Each row of numbers stands for one object and depends on some of the facts below. Use the named rows to name the rest.

Some facts about the objects:
beplur	stigran	votran; briploklak	stigran	grigrezor; brune	stigran	klogro; butar	stigran	pilo; deni	stigran	dridis
depi	stigran	fluto; dridaklun	stigran	runuger; drigam	stigran	bareski; driskugror	stigran	pliflak; druplan	stigran	kazi
fafan	stigran	brome; fegis	stigran	votran; flaral	stigran	suri; flenu	stigran	trebrus; flinik	stigran	fluto
flodrul	stigran	suri; flolu	stigran	megifu; fluta	stigran	pliflak; fustin	stigran	trebrus; gafler	stigran	zegul
gasti	stigran	klokor; gatrak	stigran	trebrus; gazil	stigran	kazi; gestole	stigran	megifu; gresto	stigran	pliflak
grigrol	stigran	radro; grotrir	stigran	trumedros; gruti	stigran	radro; guder	stigran	runuger; gudri	stigran	skagram
gunomin	stigran	zegul; guza	stigran	pilo; kiplustek	stigran	runuger; kiskek	stigran	fotabru; klaska	stigran	suri
klator	stigran	bareski; klida	stigran	brogrus; klodim	stigran	kubedras; kloklo	stigran	suri; kloma	stigran	votran
klosti	stigran	fotabru; kupas	stigran	radro; ledam	stigran	pilo; ledru	stigran	kubedras; legim	stigran	megifu
litrer	stigran	klokor; luflil	stigran	linan; mastar	stigran	kubedras; medus	stigran	klogro; mopleruk	stigran	votran
mumim	stigran	pliflak; munor	stigran	bosim; naker	stigran	brome; nebro	stigran	klokor; nisir	stigran	radro
nobek	stigran	klogro; nubre	stigran	radro; pafum	stigran	megifu; papak	stigran	zegul; plarimem	stigran	klokor
platefi	stigran	trumedros; pliko	stigran	kazi; ploma	stigran	brogrus; plubige	stigran	groskur; plubrek	stigran	trumedros
pludres	stigran	dridis; pluflas	stigran	bosim; pluran	stigran	trumedros; reron	stigran	trumedros; rezo	stigran	megifu
ruvon	stigran	brome; skibru	stigran	trumedros; skuvifam	stigran	dridis; sonal	stigran	pilo; sozas	stigran	brogrus
stados	stigran	brogrus; stebrun	stigran	pilo; stego	stigran	pliflak; stomis	stigran	klogro; stosto	stigran	trumedros
stuskis	stigran	klokor; suklegu	stigran	megifu; sutri	stigran	klokor; taklas	stigran	grifli; teduk	stigran	zegul
tiskun	stigran	fotabru; tofem	stigran	grifli; trisalan	stigran	pilo; trosol	stigran	linan; trulen	stigran	flukli
tugrugron	stigran	fluto; turiplan	stigran	kazi; tuso	stigran	pliflak; vanis	stigran	dridis; varen	stigran	runuger
viklem	stigran	pliflak; voso	stigran	grigrezor; vufla	stigran	kubedras; zabrul	stigran	suri; zadru	stigran	flukli
zafo	stigran	kazi; zogem	stigran	grigrezor; zugu	stigran	klogro; briploklak	muklol	kubedras; butar	muklol	grotrir
deni	muklol	guza; deni	muklol	trulen; deni	muklol	naker; deni	muklol	fluto; depi	muklol	gudri
drigam	muklol	skagram; flenu	muklol	reron; flenu	muklol	platefi; flolu	muklol	kloklo; flukli	muklol	flodrul
flukli	muklol	ledru; fluta	muklol	fluto; gafler	muklol	nubre; gatrak	muklol	flaral; gines	muklol	stomis
grigrezor	muklol	fotabru; gruti	muklol	sozas; gunomin	muklol	linan; gunomin	muklol	fotabru; gunomin	muklol	pluflas
kiskek	muklol	naker; klaska	muklol	stados; klaska	muklol	plarimem; klaska	muklol	vufla; ledam	muklol	nubre
ledam	muklol	stados; ledam	muklol	flinik; luflil	muklol	gresto; mastar	muklol	brune; mastar	muklol	stosto
medus	muklol	fustin; mumim	muklol	megifu; mumim	muklol	pliflak; nebro	muklol	pluflas; nobek	muklol	grifli
nobek	muklol	stuskis; pafum	muklol	guza; pafum	muklol	plarimem; pafum	muklol	litrer; papak	muklol	zabrul
papak	muklol	klosti; pilo	muklol	plubige; pilo	muklol	gazil; pliko	muklol	skagram; plubrek	muklol	bosim
plubrek	muklol	pluran; pludres	muklol	zabrul; pludres	muklol	dridis; pludres	muklol	driskugror; radro	muklol	stados
rezo	muklol	flinik; rezo	muklol	sonal; runuger	muklol	plarimem; skuvifam	muklol	fegis; skuvifam	muklol	zogem
stebrun	muklol	mopleruk; stebrun	muklol	brogrus; stego	muklol	tiskun; teduk	muklol	kupas; tofem	muklol	klator
tofem	muklol	guder; turiplan	muklol	gestole; turiplan	muklol	zabrul; vanis	muklol	bosim; varen	muklol	nisir
varen	muklol	stuskis; votran	muklol	nubre; zafo	muklol	beplur; zafo	muklol	guza; zafo	muklol	driskugror
zugu	muklol	suri; beplur	braklek	119; briploklak	braklek	119; brune	braklek	119; butar	braklek	119
deni	braklek	39; depi	braklek	39; dridaklun	braklek	39; drigam	braklek	39; driskugror	braklek	119
druplan	braklek	119; fafan	braklek	119; fegis	braklek	119; flaral	braklek	119; flenu	braklek	119
flinik	braklek	39; flodrul	braklek	39; flolu	braklek	39; fluta	braklek	119; fustin	braklek	119
gafler	braklek	119; gasti	braklek	119; gatrak	braklek	39; gazil	braklek	119; gestole	braklek	119
gresto	braklek	119; grigrol	braklek	39; grotrir	braklek	119; gruti	braklek	119; guder	braklek	119
gudri	braklek	39; gunomin	braklek	119; guza	braklek	119; kiplustek	braklek	119; kiskek	braklek	119
klaska	braklek	119; klator	braklek	39; klida	braklek	39; klodim	braklek	39; kloklo	braklek	39
kloma	braklek	119; klosti	braklek	39; kupas	braklek	119; ledam	braklek	119; ledru	braklek	119
legim	braklek	119; litrer	braklek	119; luflil	braklek	119; mastar	braklek	119; medus	braklek	39
mopleruk	braklek	119; mumim	braklek	119; munor	braklek	119; naker	braklek	119; nebro	braklek	119
nisir	braklek	119; nobek	braklek	119; nubre	braklek	39; pafum	braklek	119; papak	braklek	39
plarimem	braklek	119; platefi	braklek	39; pliko	braklek	39; ploma	braklek	119; plubige	braklek	119
plubrek	braklek	39; pludres	braklek	119; pluflas	braklek	119; pluran	braklek	119; reron	braklek	119
rezo	braklek	119; ruvon	braklek	39; skibru	braklek	39; skuvifam	braklek	119; sonal	braklek	119
sozas	braklek	39; stados	braklek	119; stebrun	braklek	119; stego	braklek	39; stomis	braklek	119
stosto	braklek	119; stuskis	braklek	39; suklegu	braklek	39; sutri	braklek	39; taklas	braklek	119
teduk	braklek	119; tiskun	braklek	39; tofem	braklek	119; trisalan	braklek	119; trosol	braklek	119
trulen	braklek	119; tugrugron	braklek	119; turiplan	braklek	119; tuso	braklek	39; vanis	braklek	119
varen	braklek	119; viklem	braklek	119; voso	braklek	119; vufla	braklek	39; zabrul	braklek	119
zadru	braklek	119; zafo	braklek	39; zogem	braklek	39; zugu	braklek	39

Known rows:
naker: -8 -24 -4 21 30 -4 46 -21 -6 45 -66 65 1 60 -21 19 -3 -16 -11 -4 -35 -15 -37 -32 37 -26 42 -35 -10 -7 -1 -51 16 -13 -6
luflil: -26 64 -12 85 -104 -47 20 -12 -21 -49 -110 18 -26 -16 41 42 1 8 -78 39 -43 -7 -50 24 -14 -39 -19 -73 -5 -95 27 38 11 13 12
sonal: -42 108 -43 38 55 81 30 -26 -24 106 -212 -15 -5 -25 126 62 31 -200 76 2 95 -28 -22 -1 62 38 19 -206 -3 34 23 -67 112 -9 -9
drigam: 133 158 1 -102 -99 36 -146 17 -112 -208 -52 83 23 -133 274 68 -4 -9 -163 40 107 -88 99 -63 -34 -90 -167 -295 43 -182 30 57 260 206 15
gines: -27 -28 2 -42 -123 -11 -44 74 31 -80 150 -82 62 4 68 -16 -32 161 37 46 58 168 61 45 -34 60 23 -41 14 -29 -48 121 -218 44 20
trebrus: 8 -118 3 -120 7 54 -44 78 27 13 192 -56 60 57 -27 -45 -23 60 108 -2 87 144 56 -36 10 97 49 28 13 80 -78 29 -183 19 -1
reron: 18 -1 -41 -57 125 37 -22 15 94 106 36 -97 -62 112 -39 -72 41 142 -24 39 -23 -53 -84 -30 22 -96 -36 -43 -49 -28 35 -66 102 13 13
fluto: -9 -115 12 -108 4 36 -17 67 44 14 179 -27 87 73 -6 -39 -33 134 100 3 62 157 74 -13 15 73 81 3 11 54 -77 33 -212 16 3
trulen: 3 -31 -9 9 28 17 34 -14 -17 55 -45 50 -9 56 -28 13 7 -52 1 -12 -19 -26 -40 -48 33 -11 25 -16 -10 10 -2 -58 26 -15 -11
deni: -34 124 43 63 4 -80 60 -78 53 -71 -29 73 65 -54 155 31 -32 164 -48 10 -103 -32 106 119 -28 -87 18 -67 7 -91 49 35 21 2 24
megifu: 15 -96 9 4 -32 22 -77 73 -66 -43 322 -84 87 113 -174 -32 -59 29 109 -22 43 171 75 -119 32 47 45 185 25 90 -88 18 -167 -30 69
kubedras: 3 -114 1 -128 -10 53 -44 86 27 13 181 -48 56 52 -48 -45 -27 59 110 -4 93 150 55 -30 12 96 49 28 12 64 -70 37 -183 16 4
grigrezor: -76 194 -24 -68 -267 -21 -48 146 33 -79 170 -45 -28 -25 -244 -29 -49 235 94 50 26 191 26 66 -42 107 20 -37 19 -187 -17 156 -179 -17 30
gasti: 34 -213 11 -148 1 29 61 -37 23 53 -25 198 -82 13 -3 -11 13 -144 -89 -9 -57 -42 -72 -39 31 42 -34 86 -18 3 -4 -1 -10 -12 -60
klator: 21 55 27 -55 117 22 -4 -32 31 15 7 28 -10 -45 -101 -18 -10 -35 33 -46 2 -59 56 3 7 0 -7 74 5 14 31 -41 114 -20 6
vanis: -50 144 -17 78 -159 -48 20 10 -13 -60 -128 27 -63 -27 -71 44 -12 48 -72 43 -44 8 -65 36 -11 -26 -14 -70 -7 -180 45 59 25 -6 25
mopleruk: 6 -29 -11 1 19 22 18 -3 -26 46 -56 44 -31 37 -67 11 8 -86 -2 -8 -5 -28 -52 -55 36 -1 9 4 -8 9 3 -50 48 -15 -8

Name these rows:
No name comes twice in this set of rows, the named rows included.
26 20 11 2 93 18 -20 -49 3 27 70 -40 -23 -82 24 -29 25 -137 36 -42 -10 -91 42 32 -20 22 -68 128 7 123 21 -24 97 -43 -6 -> flinik
-11 132 -62 177 -225 -64 77 -67 -118 22 265 103 110 14 607 37 77 45 -21 60 -231 -102 61 111 -47 -68 -57 -242 17 107 -37 19 -42 -20 -61 -> klaska
-11 51 -19 268 -153 -79 -24 -38 -140 -101 104 -75 -6 17 21 48 -4 -124 -74 21 -104 -13 -33 -44 -18 -70 -75 135 8 14 10 33 16 -52 69 -> rezo
-54 104 -29 63 80 50 91 -59 -5 119 -183 61 85 30 296 77 18 -67 69 12 20 -22 37 32 73 -21 86 -294 -3 32 11 -87 50 6 -17 -> guza
-4 164 33 166 -52 -78 -34 -54 -65 -143 102 -20 20 -37 -130 28 -57 5 -46 -16 -91 -15 81 -4 -19 -88 -48 160 20 -71 43 33 90 -47 97 -> flolu
-50 221 -40 -28 -140 5 11 72 -19 41 -25 69 -124 9 -395 -5 -12 13 59 -2 -38 3 -92 -29 22 49 14 0 -4 -160 35 -9 86 -80 4 -> pluflas
19 -101 -22 -178 105 68 -81 101 141 77 283 -188 27 126 5 -125 9 274 87 45 74 121 28 -9 0 3 1 -2 -25 48 -42 16 -127 40 21 -> trumedros
-11 -126 -43 264 -100 -49 -46 -77 -68 -49 -35 -286 -111 -164 296 12 100 -395 -102 41 -2 -84 -129 97 -106 51 -206 215 -14 218 26 111 -25 -47 -3 -> gafler
131 160 0 -99 -107 41 -145 9 -120 -209 -53 96 22 -134 274 73 -4 -37 -169 38 106 -93 102 -65 -30 -90 -170 -290 44 -187 33 58 270 200 18 -> pliko
-20 -20 -1 -133 -54 41 -50 109 41 -4 163 -47 19 39 -194 -46 -39 123 120 5 90 168 38 -24 9 109 55 28 13 -16 -57 57 -170 1 14 -> bosim
-96 383 -49 41 -307 -54 12 88 -18 -46 -66 61 -154 -48 -389 23 -24 112 4 45 -85 26 -99 52 -20 32 -22 -62 -1 -315 68 86 68 -77 30 -> gunomin
-41 -283 73 169 164 -88 80 -138 91 -80 -378 -57 54 18 207 80 -39 -23 -196 29 19 42 -49 47 5 -118 61 49 -35 -21 42 28 -113 59 50 -> pludres

The same objects again, as new rows of numbers:
Named rows:
skagram: -281 205 223 97 25 -151 157 200 -198 -15 -299 -147 28 195
fluta: -124 -110 27 55 101 -173 -14 274 331 41 -56 -107 -225 -178
gatrak: -224 19 -268 -75 -57 -167 -8 196 266 16 262 -290 24 -16
votran: -337 171 63 -247 100 -124 189 280 -67 159 52 -256 -201 126
kloma: -13 -34 -67 221 -2 -140 -1 194 -46 35 -120 -138 -50 -84
gruti: 63 -168 -107 -133 -104 -97 -129 135 -16 343 -180 -318 -164 15
sozas: 9 -7 16 44 -134 -190 -226 -37 50 23 -341 -145 277 227
trulen: 16 57 -4 359 -62 -118 4 135 14 -114 -242 -9 43 -66
bareski: -378 184 189 28 102 -126 139 272 -229 89 -74 -323 -27 103
pluran: 109 -303 81 303 -95 -169 62 61 -35 -26 -376 -339 -22 -29
trumedros: -314 -47 149 -40 107 -77 207 107 -196 -205 -10 -421 -160 4
bosim: -199 42 206 50 -89 -362 161 199 -285 171 -353 -294 -8 327
rezo: 32 -26 -80 64 -92 -129 17 130 105 216 123 -133 -308 61
sonal: -66 83 -169 251 -30 -130 74 219 -198 -45 -284 -10 182 -194
vufla: -117 45 -21 216 -63 -254 -109 29 116 -48 -93 -51 264 81
klokor: -230 249 117 12 6 -118 126 228 -242 48 -30 -218 -59 254
gunomin: -46 -133 -157 35 -75 -161 28 217 29 240 40 -271 -199 -94

Name these rows:
No name comes twice in this set of rows, the named rows included.
16 -123 -230 27 -111 -310 170 250 86 186 102 -129 -317 -34 -> flenu
-521 360 148 -210 44 -23 -11 -67 -150 197 143 -212 -313 48 -> gines
-114 -135 80 246 49 -297 -81 217 180 3 -123 -82 -183 -83 -> viklem
117 -149 9 333 -141 -340 29 151 -76 123 -335 -137 14 90 -> fegis
136 78 -55 355 -164 -129 -58 51 -96 -109 -142 -19 -24 103 -> gestole
-91 355 222 146 129 -155 -114 32 -415 -125 -28 46 7 352 -> megifu
12 -234 -22 453 -75 -124 119 248 -138 -242 -180 -392 34 -146 -> reron
-288 -66 -60 -89 171 -242 -295 80 326 14 207 -138 -56 -52 -> stego
-442 127 574 239 430 -265 -117 234 -99 -202 -332 -3 78 31 -> pliflak
64 -79 64 243 146 -303 -135 111 29 -1 -194 5 400 149 -> flodrul
-91 -150 -186 536 -90 -271 323 218 -49 -398 171 -201 -119 -233 -> grotrir
242 -60 32 303 130 -318 -29 133 -126 40 -228 109 121 37 -> ledru
-93 -199 -23 363 -61 -254 63 50 169 -224 -27 -277 203 33 -> platefi
-463 178 -26 -258 216 -305 311 395 -247 350 -38 -195 -36 -77 -> pilo
21 -73 -55 449 -117 -236 118 281 -137 -94 -197 -155 63 -9 -> mopleruk

The same objects again, as new rows of numbers:
Named rows:
beplur: 87 160 182 8 -15 -27 55 -52 74 58 -20 23 -98 -65
votran: 69 90 -50 -107 70 -121 -49 59 106 61 -283 -323 160 117
nubre: 73 155 132 -13 31 25 -50 210 -10 -69 -19 15 -79 -24
ledam: -8 158 -324 -19 -30 -31 -58 -123 243 -32 -120 -130 69 1
stados: 78 163 156 6 -18 -27 53 -61 77 52 -28 12 -94 -61
mopleruk: 110 131 181 -21 -202 25 44 -23 114 130 -38 34 -135 -74
briploklak: 52 167 -344 -76 -193 -246 -13 -105 -75 -74 11 145 278 -54
flolu: 9 200 -442 -80 139 89 -96 176 -128 -84 -189 -172 189 -74
gestole: 37 127 52 6 39 26 83 -64 -49 86 -39 -43 -60 -121
fafan: 26 183 -111 -38 -50 -29 20 -83 45 32 -105 -11 -25 -43
bosim: -27 176 413 -133 67 -23 72 301 201 273 -133 -21 158 72
pluflas: 100 151 164 -5 -99 -5 42 -43 100 88 -33 24 -82 -71
driskugror: -16 160 228 33 10 2 16 -150 -76 107 6 62 -34 -54
tuso: -114 164 -79 -26 48 59 -119 90 -161 -27 -68 36 49 -2
grotrir: -91 -34 26 -79 -379 -62 -21 -162 103 219 -20 223 -385 -71
ploma: 30 187 -107 -39 -54 -37 19 -85 42 35 -107 -17 -34 -43
fluta: -15 175 -263 -15 -17 -19 -72 -248 -115 19 -156 -115 102 -23

Name these rows:
No name comes twice in this set of rows, the named rows included.
-56 268 174 -124 47 57 47 66 180 295 -51 236 -21 -120 -> pluran
34 62 427 -92 -44 -298 64 212 42 103 83 134 262 71 -> kubedras
27 69 110 15 -87 93 -55 217 130 14 -143 150 -166 -29 -> stuskis
18 128 -293 -41 -223 20 -66 -84 284 47 -134 -116 26 -18 -> stebrun
-358 227 -598 -105 145 -94 -62 108 -186 -201 -159 110 -61 80 -> zugu
105 138 -333 -21 -120 -39 -33 -123 146 -3 -266 -8 76 -45 -> nebro
-50 134 -251 -54 68 77 -55 173 -145 -47 -111 -67 21 -68 -> suklegu
-69 66 6 -31 -321 -176 61 -100 -48 26 64 230 -183 -27 -> flaral
-323 145 204 -107 212 -209 119 159 -14 67 -103 78 -100 175 -> suri
-242 251 -331 -35 163 -140 -12 -211 -227 -44 -66 106 179 7 -> mumim
143 212 -249 -73 -146 -51 -20 -67 54 27 -128 -56 179 -65 -> skuvifam

